Below are the code and all the weights of a small trained network. Each question names an input and a class and asks about switching units off, where a switched-off unit gives its printed mean instead of its output.

import numpy as np


def w(rows, s, z=0):
    codes = np.array(rows[::2]) - 128.0
    scale = np.full(codes.shape[1], s)
    scale[-1] = z or s
    return codes * scale


def f(y):
    return y / 2 * (1 + np.tanh(0.7978845608 * (y + 0.044715 * y**3)))


def log_softmax(a):
    a = a - a.max(-1, keepdims=True)
    return a - np.log(np.exp(a).sum(-1, keepdims=True))


def net(x, mask):
    res = np.array(x, float).reshape(1, 7) / 4 @ E
    y = f(res @ A[0][:, :-1].T + A[0][:, -1])
    res = res + np.where(mask, y, B[0][:, -1]) @ B[0][:, :-1]
    return log_softmax(res[-1] @ U[:, :-1].T + U[:, -1])


A, B = {}, {}
E = w([
[2,123,131,176],'x0',
[91,166,187,30],'x1',
[129,126,128,128],'x2',
[130,129,128,130],'x3',
[127,127,129,128],'x4',
[151,140,218,199],'x5',
[125,18,169,103],'x6',
],0.008)
A[0] = w([
[115,63,155,116,141],'n0',
[135,216,107,146,39],'n1',
[104,110,57,90,119],'n2',
[104,171,189,62,5],'n3',
[85,112,119,188,136],'n4',
[152,140,207,196,172],'n5',
[128,119,63,86,127],'n6',
[131,220,96,134,75],'n7',
[148,152,211,180,84],'n8',
[129,214,117,138,27],'n9',
[20,132,77,126,175],'n10',
[129,193,104,133,58],'n11',
[107,139,206,190,165],'n12',
[107,108,52,78,39],'n13',
[228,126,142,113,59],'n14',
[173,145,155,75,100],'n15',
[32,108,120,175,254],'n16',
[158,97,85,209,90],'n17',
[247,199,108,101,109],'n18',
[127,202,95,157,66],'n19',
[107,99,53,81,104],'n20',
[145,201,63,137,116],'n21',
[178,92,68,196,95],'n22',
[210,121,140,77,210],'n23',
[116,161,185,66,84],'n24',
[143,50,144,70,108],'n25',
[140,54,149,107,156],'n26',
[142,158,240,149,175],'n27',
[149,188,104,160,111],'n28',
[154,94,60,197,79],'n29',
[94,228,101,150,58],'n30',
[141,124,206,177,63],'n31',
[254,91,88,89,233],'n32',
[99,106,44,90,116],'n33',
[137,26,141,120,97],'n34',
],0.0091,0.0029)
B[0] = w([
[162,59,127,188,164],'n0',
[169,8,123,135,158],'n1',
[173,168,71,140,165],'n2',
[90,43,61,57,157],'n3',
[102,168,124,120,172],'n4',
[164,173,42,118,195],'n5',
[156,170,102,145,161],'n6',
[140,60,118,146,169],'n7',
[190,151,18,101,167],'n8',
[132,46,116,130,151],'n9',
[105,174,138,168,220],'n10',
[140,64,123,147,144],'n11',
[122,164,76,129,191],'n12',
[187,143,60,130,155],'n13',
[70,171,121,147,176],'n14',
[58,132,134,129,150],'n15',
[81,180,137,167,239],'n16',
[83,99,87,54,186],'n17',
[82,147,148,163,215],'n18',
[123,38,145,159,160],'n19',
[197,171,65,144,168],'n20',
[134,94,158,156,181],'n21',
[13,110,114,3,195],'n22',
[61,157,128,168,200],'n23',
[59,84,67,103,160],'n24',
[130,102,106,157,173],'n25',
[154,95,137,187,172],'n26',
[140,151,38,113,190],'n27',
[115,74,141,124,162],'n28',
[58,104,100,22,185],'n29',
[126,78,149,139,179],'n30',
[180,133,82,126,158],'n31',
[56,185,147,186,254],'n32',
[179,173,87,130,173],'n33',
[111,78,115,149,178],'n34',
],0.0073,0.0063)
U = w([
[113,131,118,118,254],'0',
[63,102,103,7,71],'1',
[121,135,127,131,246],'2',
[184,168,65,132,34],'3',
[68,163,152,175,24],'4',
[144,34,142,169,118],'5',
[119,138,138,107,218],'6',
[185,96,172,77,12],'7',
],0.013,0.0083)

Each question gives the input, the list of numbers given to net, and the class t.
The units are the neurons (one row each of A and B). Each row of codes is followed by its name. A weight is (code - 128) times the scale printed after its matrix; where a second scale follows, it is the last column's (A, B and U).
mask holds one flag per neuron, in row order. A switched-off neuron (its flag False) gives its mean, the last column of its row in B, instead of its output. The means were averaged over made-up inputs and are rounded, as every weight is.
A unit's drop is (log p(t) with every unit on - log p(t) with that unit switched off) / (log p(t) with every unit on - log p(t) with every unit switched off).
The circuit of an input: a set's keep is (log p(t) with only the set's units on - log p(t) with every unit switched off) / (log p(t) with every unit on - log p(t) with every unit switched off). Starting from the 12 units with the biggest drops (on a tie, the unit counted first), units are removed one at a time, each time the one whose removal leaves the highest keep (on an exact tie, the one counted first), for as long as the keep stays at least 0.8.
circuit, biggest first: the units of the circuit, biggest drop first
unit that matters most: the unit with the biggest drop
k most important neurons: the k neurons with the biggest drops, biggest first
drop of u: that unit's drop, to one decimal
input [-7,0,5,-6,-3,-5,-6], class 4: circuit, biggest first	[n32 n18]
input [-7,-7,0,-6,3,3,7], class 1: circuit, biggest first	[n22]
input [-5,-7,-1,5,-3,1,-4], class 1: circuit, biggest first	[n22 n29]
input [-8,6,-6,-4,3,2,5], class 4: circuit, biggest first	[n32 n23 n14]
input [8,-8,-4,7,5,-1,-5], class 1: circuit, biggest first	[n29 n22]
input [-8,0,8,-5,-7,7,3], class 4: circuit, biggest first	[n32 n23]
input [8,-6,2,-4,-1,8,4], class 3: circuit, biggest first	[n5 n8 n31]
input [6,-5,-8,6,0,8,-8], class 3: circuit, biggest first	[n5 n8]
input [-1,-4,-5,2,4,-7,-2], class 3: circuit, biggest first	[n20 n33]
input [-7,-7,5,8,-4,-8,-6], class 0: 3 most important neurons	[n32 n18 n21]
input [-8,8,7,1,1,2,-4], class 1: 2 most important neurons	[n3 n24]
input [8,6,8,4,7,-7,-1], class 4: 2 most important neurons	[n10 n16]
input [-8,4,3,-4,-2,-6,0], class 4: circuit, biggest first	[n32 n23 n18]
input [-3,8,-6,-6,5,4,1], class 1: unit that matters most	n3
input [-8,5,-4,6,7,3,6], class 4: circuit, biggest first	[n32 n23 n14]
input [-7,4,3,3,2,-8,-3], class 3: 2 most important neurons	[n20 n13]
input [0,-2,5,-1,2,6,-8], class 5: 2 most important neurons	[n1 n19]
input [-2,7,-3,-3,2,-1,8], class 5: drop of n25	0.2
input [5,6,6,3,-8,-6,1], class 2: drop of n22	0.2
input [-5,3,1,3,4,5,-7], class 5: drop of n19	0.1
input [4,0,2,5,-1,0,8], class 5: unit that matters most	n0
